[-41 -14  71  46  22  19 -12   5   5   2  28  50 -14  27  69 -79 -44  95
  18   5 -25 -43 -64  -2  -2 -19  17  -3  80  51   8 -52   0  15  18] : M
[-34 -27  38  22  28 -17  -5 -22  13   6  23  50 -23  14  49 -96 -26  78
  23  31 -21  -2 -72  -2  14 -30  21  -6  87  29 -11 -61 -19   3  14] : R
[   0  -83  -10  -54    8   69   -2  -41   21  -32  -21   56  -15   26
 -104  -23   50  -56  -43    1  -44    5  -61   29  -60   32   -6   85
   57   11    3   -6  -32  -84  -38] : D
[-22 -22  49  30  27 -26  -2 -16   9  22  25  53 -12  19  40 -95 -19  81
  16  39 -22 -14 -67 -14  18 -24  19   7  88  35 -15 -65  -7  15  16] : P
[-30 -15  71  40  27  13 -15   6   3  21  26  49 -24  23  56 -62 -42  89
  11   7 -21 -45 -66  -5  -2  -6   6  -6  76  46   8 -57  -6  22  17] : Z
[-40 -14 101  38  26  26 -26  11  -2   5  18  51 -17  29  61 -51 -48  86
  11 -14 -25 -49 -52  -1  -2 -13  13  12  59  56  13 -36   2  27  10] : S
[-30 -22  31  26  26 -30  -4 -23  11  25  19  47 -20  16  32 -98 -14  74
  25  28 -11  -5 -66  -2  16 -30  14 -11  94  27   0 -66 -17   9  19] : R
[-27  -8  66  44  42  14 -13  -3   7   9  40  64 -16  38  67 -97 -34  80
   7  21 -24 -36 -78 -11  10 -10  13   6  79  60  -6 -61   4  15  17] : P
[-32 -44  42  30  32 -10   5 -13  13  15  16  45 -20  14  32 -95 -16  75
  24  30 -23   4 -69  -7  20 -31  15  -6  97  22 -14 -58  -7   6  -8] : Y
[  34 -100  -10  -31   14   -2   50  -71    3  -22  -19   24  -43   33
  -37  -54   49  -33  -50   32  -21   31  -98    7  -39  -33  -15   60
   23   17  -14  -24  -23  -43  -38] : R
[-12 -88   1 -58  12  69  -5 -45  12 -38 -36  44 -12  30 -87   2  54 -60
 -40  -5 -38  -6 -38  34 -57  19  -7 101  38  13   9   3 -22 -81 -54] : S
[-35 -39  47  32  28  -1  -4 -15   5  18  16  54 -17  17  22 -91 -15  77
  21  23 -27  -7 -61   1  20 -31  16  -5 100  32  -6 -59 -10   8  -2] : Y
[-35  -7  69  40  29  12 -15  -2   3   8  33  55 -29  35  60 -74 -38  91
  22   3 -29 -38 -70  -4   1 -12   6  11  74  55   9 -50  -8  17  29] : R
[ -39  -32   30   27   34  -32   -7  -18    9   14   18   42  -22   15
   27 -102  -25   81   19   33  -22    3  -71  -11   22  -18   11   -7
   92   10  -18  -59   -7   18    5] : F
[  22 -103   12  -34    1   16   38  -56   -5  -26  -24   26  -19   28
  -36  -44   36  -37  -57   26  -27    6  -82    2  -39  -31   -7   62
   22   12  -11  -11  -11  -44  -51] : S
[  25 -114    4  -31   19   12   40  -64   11  -29  -26   26  -27   31
  -37  -63   52  -35  -57   37  -30   25  -85    5  -34  -28   -7   67
   33   20  -24  -20  -18  -38  -62] : S
[  -1  -91    4  -50    6   67    4  -35    1  -43  -45   50   -3   16
 -102    8   52  -66  -29  -14  -40  -12  -34   39  -77   19   -7   94
   32   12   24    7  -25  -72  -47] : Y
[-34 -17  68  45  43  20 -10  -5  -2  12  37  62 -37  39  59 -87 -46  98
  13   2 -25 -27 -85 -16  16 -17   4  -4  82  46  -9 -58   8   8   9] : Y
[ -10  -78  -26  -55   13   70   -4  -57    1  -39  -17   61  -33   37
 -102  -13   59  -55  -34   -1  -45   13  -72   35  -52   31   -5   81
   45   21    9   -7  -34  -82  -33] : R
[  36 -112   -5  -27    8   -3   45  -68   13  -26  -22   25  -27   24
  -42  -58   40  -24  -48   36  -21   26  -92    8  -43  -37   -8   50
   45   11   -7  -31  -19  -48  -37] : M
[ -4 -87 -15 -52  21  81   7 -47  -4 -52 -26  71 -17  29 -93 -22  65 -59
 -36   5 -55  16 -55  35 -59  19  -5  87  51  23  -4  -2 -23 -90 -46] : Y
[  27 -102    4  -30   10    1   41  -61    3  -26  -28   16  -27   29
  -33  -38   38  -27  -48   36  -27   21  -82    8  -35  -47  -15   59
   27   20   -5  -25  -13  -36  -34] : F
[-23 -33  43  26  34 -28  -6 -20  17  29  19  41 -18  13  30 -98 -22  78
  18  41 -15  -4 -71 -12  23 -20  15   6  93  22 -16 -63 -10  10   3] : P
[   1  -85  -12  -55   16   79   -1  -54    2  -38  -32   70  -17   28
 -108  -11   70  -58  -35    2  -44   13  -50   36  -56   16   -6   86
   56   25    3  -17  -29  -90  -42] : Y
[-41  -9  76  43  27  14  -7  12   4   2  33  53 -18  34  69 -83 -38  89
   9   3 -28 -36 -72  -9   8 -26  16   2  75  56   2 -55   5  18  10] : D
[-38 -31  45  26  26 -15  -7 -14   9  23  18  49 -19  19  36 -94 -14  82
  16  25 -19  -4 -65 -12  23 -25  20  -7  98  24 -14 -56 -12  14   5] : S
[-29 -41  41  20  29 -17  -9 -20  12  15  13  48 -20  17  28 -95 -26  76
  18  36 -23  -5 -74  -3  19 -30  14  -6  96  19 -10 -64  -9   7   6] : F
[-32  -4  65  39  39  24 -14   1   9   4  28  67 -32  45  67 -88 -19  83
  20   7 -21 -31 -82  -3   3 -13   8  10  75  59  -5 -61  -1  16  19] : R
[-28 -30  44  22  22 -21   0 -11  21  17  15  44 -13  13  35 -97  -9  78
  16  30 -12   0 -72 -11  16 -40  21  -1  98  28 -13 -68 -18  14   1] : D
[ -2 -84  -5 -60  20  67  -8 -56   4 -35 -23  68 -14  35 -87 -26  59 -54
 -45   6 -37   0 -63  27 -55  17  -5  89  57  19   0 -11 -21 -82 -46] : S
[-39 -33  43  26  26  -5 -10 -14  10  20   9  57 -16  12  18 -92 -24  79
  24  20 -24  -1 -66  -1  21 -22  20 -12 102  30  -7 -61  -9   5   3] : Y
[-25 -33  42  29  31 -36  -2 -21  11  23  24  43 -16  16  32 -99 -20  79
  14  40 -22  -6 -68  -9  24 -21  13  10  92  28 -11 -57  -6  11   9] : P
[-23 -30  44  25  23 -18 -12 -11  14  17   3  50  -9  11  42 -86 -10  71
  17  39 -11   0 -59   0  18 -35  21 -14  92  30 -17 -81 -21  21   0] : Z
[  3 -82 -20 -55  14  62   1 -55  14 -40 -30  62 -24  38 -90 -33  70 -59
 -37   5 -37   3 -69  36 -60  19 -11  93  46  15  -1 -11 -30 -76 -39] : R
[-30  -6  71  33  29  20 -21   0   0   5  34  75 -21  33  66 -73 -28  96
  10  12 -31 -39 -73   3   6 -16  12  -1  92  68   7 -63 -10  15  30] : Z
[ -35  -27   36   29   18  -39    8  -12    9   15   26   44  -12   12
   46 -101  -13   86   16   31  -19    1  -70  -10   25  -42   25  -12
   97   28   -8  -61  -13   14   16] : D
[  30 -109    5  -29   12    8   33  -65    8  -33  -34   29  -24   30
  -45  -62   38  -25  -48   37  -27   25  -91   10  -43  -26   -9   69
   36   24  -16  -27  -18  -36  -54] : M
[-39  -6  54  43  33  16 -19   7   2  19  27  63 -24  38  56 -79 -19  85
  12  10 -20 -41 -76 -13   7  -8  14 -17  91  47  -1 -78   3  19  25] : Z
[ -25  -38   41   29   23  -20   -4  -21   27   25   16   34  -13    8
   36 -112  -28   82   22   42  -12  -10  -69   -8   16  -33   22  -18
  110    7  -17  -68  -13    8   -5] : M
[  24 -113    6  -27   15   12   50  -62    6  -21  -24   19  -26   20
  -39  -51   34  -31  -44   29  -24   12  -82    7  -40  -42  -10   60
   33   13   -7  -26  -13  -49  -60] : Y
[-24 -26  48  29  28 -22   2 -17   2  23  26  48 -19  22  37 -88 -16  78
  10  37 -22  -3 -70 -18  20 -35  16   8  87  31 -18 -63  -1  11  12] : P
[ -2 -67 -11 -52  21  65   3 -53  -3 -36 -11  71 -13  30 -90 -18  51 -55
 -46   2 -47   2 -46  34 -60  21  -3  94  48  27   3  -4 -20 -85 -26] : P
[-26 -27  41  24  27 -27  -7 -16   3   6  20  53 -23  17  47 -74 -20  86
  18  29 -19  -1 -67  -6  19 -31  18  -7  87  33  -8 -72 -22  15  13] : Z
[  22 -102   -7  -28   12    1   48  -56    2  -34  -14   24  -26   35
  -35  -62   47  -35  -59   31  -25   27  -97   -2  -34  -41  -11   64
   32   17  -14  -29  -10  -49  -50] : D
[-34 -36  55  24  19  -2 -13 -16  -2  24  21  60 -19  18  31 -91 -21  82
   8  22 -26  -8 -67 -10  18 -24  16   0  96  29 -12 -53 -11   4  11] : S
[ 33 -99  -6 -39  12  -9  49 -67  -4 -41 -20  27 -36  28 -17 -44  40 -22
 -55  38 -22  29 -97   0 -35 -46 -10  59  21  20 -19 -37 -25 -43 -46] : Z
[  36 -102   -2  -37   15    1   37  -69   14  -29  -28   29  -39   28
  -37  -51   53  -32  -45   31  -17   24  -98    5  -49  -28  -15   73
   25   21  -12  -32  -26  -45  -35] : R
[ -2 -79  -8 -51  12  75  -2 -48   6 -38 -32  55 -20  28 -93  -2  62 -64
 -32  -1 -45  -4 -47  39 -72  24  -3  88  35  24  12  -6 -30 -78 -29] : R
[-43 -12  74  41  34  28 -22  -1   2  14  33  68 -28  42  60 -84 -34  99
   8   3 -28 -28 -69  -9  20 -16   9  -2  88  56  -9 -57   4  10  15] : S
[  -7  -84    3  -55    2   76    5  -37   12  -41  -32   39  -12   25
 -102    9   68  -66  -46   -4  -46    0  -44   34  -65   10   -2   94
   39   20   12   -4  -24  -77  -52] : D
[ -30  -36   39   34   25  -26  -11  -16   21   17   12   40  -15    9
   36 -111  -29   87   26   34  -17   -6  -68   -5   17  -18   19  -15
  106   19   -8  -63  -14   10    9] : M
[-25 -38  54  29  18  -7  -7 -16   9   9   8  49 -17  17  37 -90 -13  83
  11  30 -21   2 -68  -5   9 -42  18   0  95  26 -20 -63  -6  12   4] : M
[-38 -22  69  37  36  15 -27  -1   8  13  26  56 -29  35  50 -82 -48  96
  19  11 -29 -37 -81  -9  10  -8   1   8  88  43   5 -58   3   9  24] : F
[ -4 -86  -2 -47  18  69   7 -44  11 -38 -30  50 -15  26 -85  -4  51 -54
 -34  -6 -39   3 -39  38 -58  10  -9  87  44  15   8  -2 -21 -80 -48] : Y
[-40 -16  76  42  30  26 -11  12   3   3  33  58 -23  32  68 -86 -34  93
   8   8 -35 -24 -77 -10   6 -26  12   3  83  60  -4 -51   4  11  19] : D
[-33 -15  76  39  37  13 -21  -5   4   3  41  68 -22  39  73 -95 -32 100
  11   9 -32 -40 -73  -5  17 -11  10   9  91  61   2 -45  -8  16  21] : S
[-34 -30  39  29  32 -24  -4 -19  13  19  30  43 -18  15  40 -96 -31  82
  18  39 -23  -2 -69 -11  27 -21  19   3  92  29 -13 -61 -10   4   8] : P
[  41 -102    0  -32   13  -15   52  -70    0  -29  -25   21  -36   28
  -27  -50   50  -36  -50   37  -21   34  -92    3  -46  -44  -13   69
   15   20  -15  -23  -23  -36  -33] : R
[-35 -34  39  23  30 -22 -11 -20   6   9  18  51 -19  16  36 -98 -30  83
  20  33 -23  -5 -76  -7  19 -25  15  -5  91  22 -10 -61 -11  13  10] : F
[-48 -13  85  40  32  27 -19   9   1   2  31  49 -25  33  71 -62 -50  94
  16  -6 -33 -44 -58 -11   6 -17  15   3  72  54   9 -43   2  14  17] : S
[ -5 -84  -1 -56   6  69   4 -35  -7 -43 -39  47 -10  25 -75  17  57 -67
 -39  -1 -37 -10 -44  36 -72   7   0  90  26  16  14  -8 -24 -67 -49] : Z
[ -29  -33   41   27   20  -20   -2  -16   16   15   12   44  -10    9
   42 -107  -25   86   23   40  -16   -5  -69   -6   15  -36   26  -17
  102   17  -18  -62  -12   14    1] : M
[-33 -16  72  49  36  28 -12   4  -5  10  32  72 -28  37  52 -79 -21  96
  19   1 -30 -24 -73  -6  11 -18   5   1  90  62   1 -56   0  15  22] : Y
[  29 -108   -9  -30   13   -8   49  -68    2  -30  -19   21  -38   32
  -43  -49   48  -29  -56   36  -28   38  -97   -1  -33  -41  -14   57
   29   11  -17  -29  -17  -35  -37] : F
[-31 -36  36  30  17 -24  -3 -16  10  12  14  45 -15   8  26 -91 -18  85
  22  33 -22   9 -63  -7  13 -33  23 -19 105  21  -9 -62 -15  10  16] : M
[  -1  -77  -11  -56    8   70   -4  -56   -1  -17  -15   63  -15   25
 -112   -3   45  -52  -39    6  -47   -2  -45   29  -59   29   -3   98
   53   17    6   -7  -31  -87  -26] : P
[  41 -105    2  -28   20    4   44  -66    8  -28  -18   29  -30   31
  -39  -54   49  -33  -56   39  -25   24  -92    0  -41  -32  -12   75
   26   25  -19  -30  -19  -41  -44] : P
